Below is a small trained network, with its code and all its weights. Each question gives an input and a class and asks what happens when units are switched off, that is, made to give their printed mean instead of their output.

import numpy as np


def w(rows, s, z=0):
    codes = np.array(rows[::2]) - 128.0
    scale = np.full(codes.shape[1], s)
    scale[-1] = z or s
    return codes * scale


def f(y):
    return np.maximum(y, 0)


def log_softmax(a):
    a = a - a.max(-1, keepdims=True)
    return a - np.log(np.exp(a).sum(-1, keepdims=True))


def net(x, mask):
    res = np.array(x, float).reshape(1, 6) / 4 @ E
    y = f(res @ A[0][:, :-1].T + A[0][:, -1])
    res = res + np.where(mask, y, B[0][:, -1]) @ B[0][:, :-1]
    return log_softmax(res[-1] @ U[:, :-1].T + U[:, -1])


A, B = {}, {}
E = w([
[126,122,141,126,137,129,128,128],'x0',
[129,130,124,129,125,128,128,128],'x1',
[128,128,128,128,128,128,128,128],'x2',
[130,79,210,162,24,111,102,240],'x3',
[211,127,169,233,106,80,88,33],'x4',
[186,253,183,151,188,141,127,200],'x5',
],0.013)
A[0] = w([
[124,126,135,147,106,119,137,148,160],'neuron 0',
[110,135,129,142,119,135,137,125,152],'neuron 1',
[120,111,116,135,131,128,128,125,114],'neuron 2',
[99,5,91,96,94,123,136,85,83],'neuron 3',
[187,134,173,229,108,118,124,47,3],'neuron 4',
[85,136,103,60,140,147,145,198,67],'neuron 5',
[123,118,121,135,146,138,118,121,75],'neuron 6',
[100,85,122,124,104,127,123,99,83],'neuron 7',
[125,128,140,149,106,118,118,142,99],'neuron 8',
[162,252,163,149,180,128,132,204,85],'neuron 9',
[125,92,160,153,84,130,126,199,130],'neuron 10',
[125,145,101,101,154,144,130,100,135],'neuron 11',
[92,124,106,53,160,131,136,194,32],'neuron 12',
[116,130,139,105,130,122,118,128,103],'neuron 13',
[143,124,125,125,127,129,138,131,73],'neuron 14',
[144,88,151,146,60,124,130,211,146],'neuron 15',
[118,175,85,89,200,128,144,44,148],'neuron 16',
],0.026,0.0075)
B[0] = w([
[131,145,148,147,156,123,133,117,161],'neuron 0',
[130,112,127,133,128,141,109,129,134],'neuron 1',
[132,118,144,137,109,129,127,139,143],'neuron 2',
[126,134,175,128,23,190,143,122,249],'neuron 3',
[124,127,3,126,119,76,125,132,252],'neuron 4',
[132,125,37,141,118,80,129,127,212],'neuron 5',
[124,122,150,136,126,121,127,142,136],'neuron 6',
[138,133,141,122,87,160,139,146,179],'neuron 7',
[125,126,129,122,160,127,126,139,158],'neuron 8',
[126,124,189,125,15,199,143,125,248],'neuron 9',
[122,150,175,132,206,110,125,107,219],'neuron 10',
[125,147,149,124,184,118,126,125,176],'neuron 11',
[127,128,31,122,121,90,118,125,204],'neuron 12',
[148,131,119,142,119,134,106,135,136],'neuron 13',
[129,133,144,151,146,123,155,130,128],'neuron 14',
[131,110,176,118,222,123,115,140,237],'neuron 15',
[129,118,207,131,240,115,114,133,244],'neuron 16',
],0.033,0.036)
U = w([
[192,124,212,133,253,167,134,151,252],'0',
[195,123,182,128,51,250,185,151,70],'1',
[191,121,23,139,134,102,144,155,62],'2',
],0.006,0.0027)

Each question gives the input, the list of numbers given to net, and the class t.
The units are the neurons (one row each of A and B). Each row of codes is followed by its name. A weight is (code - 128) times the scale printed after its matrix; where a second scale follows, it is the last column's (A, B and U).
mask holds one flag per neuron, in row order. A switched-off neuron (its flag False) gives its mean, the last column of its row in B, instead of its output. The means were averaged over made-up inputs and are rounded, as every weight is.
A unit's drop is (log p(t) with every unit on - log p(t) with that unit switched off) / (log p(t) with every unit on - log p(t) with every unit switched off).
The circuit of an input: a set's keep is (log p(t) with only the set's units on - log p(t) with every unit switched off) / (log p(t) with every unit on - log p(t) with every unit switched off). Starting from the 12 units with the biggest drops (on a tie, the unit counted first), units are removed one at a time, each time the one whose removal leaves the highest keep (on an exact tie, the one counted first), for as long as the keep stays at least 0.8.
circuit, biggest first: the units of the circuit, biggest drop first
unit that matters most: the unit with the biggest drop
k most important neurons: the k neurons with the biggest drops, biggest first
drop of u: that unit's drop, to one decimal
input [-3,4,3,-3,-8,5], class 2: unit that matters most : neuron 5
input [7,5,-8,4,6,1], class 2: 2 most important neurons : (neuron 4; neuron 16)
input [-8,5,3,-2,-4,-4], class 1: 2 most important neurons : (neuron 4; neuron 3)
input [7,6,1,4,6,1], class 2: 2 most important neurons : (neuron 4; neuron 16)
input [0,0,5,-3,8,6], class 2: 2 most important neurons : (neuron 4; neuron 3)
input [3,-7,-6,-2,3,0], class 2: 3 most important neurons : (neuron 15; neuron 10; neuron 4)
input [0,-4,6,-7,8,-5], class 2: 2 most important neurons : (neuron 4; neuron 15)
input [-4,-2,-1,6,1,-7], class 1: 3 most important neurons : (neuron 3; neuron 16; neuron 7)
input [2,2,-7,-1,5,-5], class 1: 3 most important neurons : (neuron 3; neuron 5; neuron 12)
input [3,7,-3,1,1,-2], class 1: 2 most important neurons : (neuron 16; neuron 4)
input [5,-5,-1,-1,-8,-6], class 2: 3 most important neurons : (neuron 5; neuron 12; neuron 9)
input [7,4,-7,6,3,-7], class 1: 3 most important neurons : (neuron 3; neuron 16; neuron 7)
input [5,-8,-8,0,-5,7], class 1: drop of neuron 9 : 5.3
input [-1,-1,5,2,6,1], class 2: drop of neuron 13 : 0.0
input [3,5,-2,2,2,6], class 1: circuit, biggest first : (neuron 9)
input [-8,-8,3,-2,-8,-5], class 2: drop of neuron 5 : 1.0
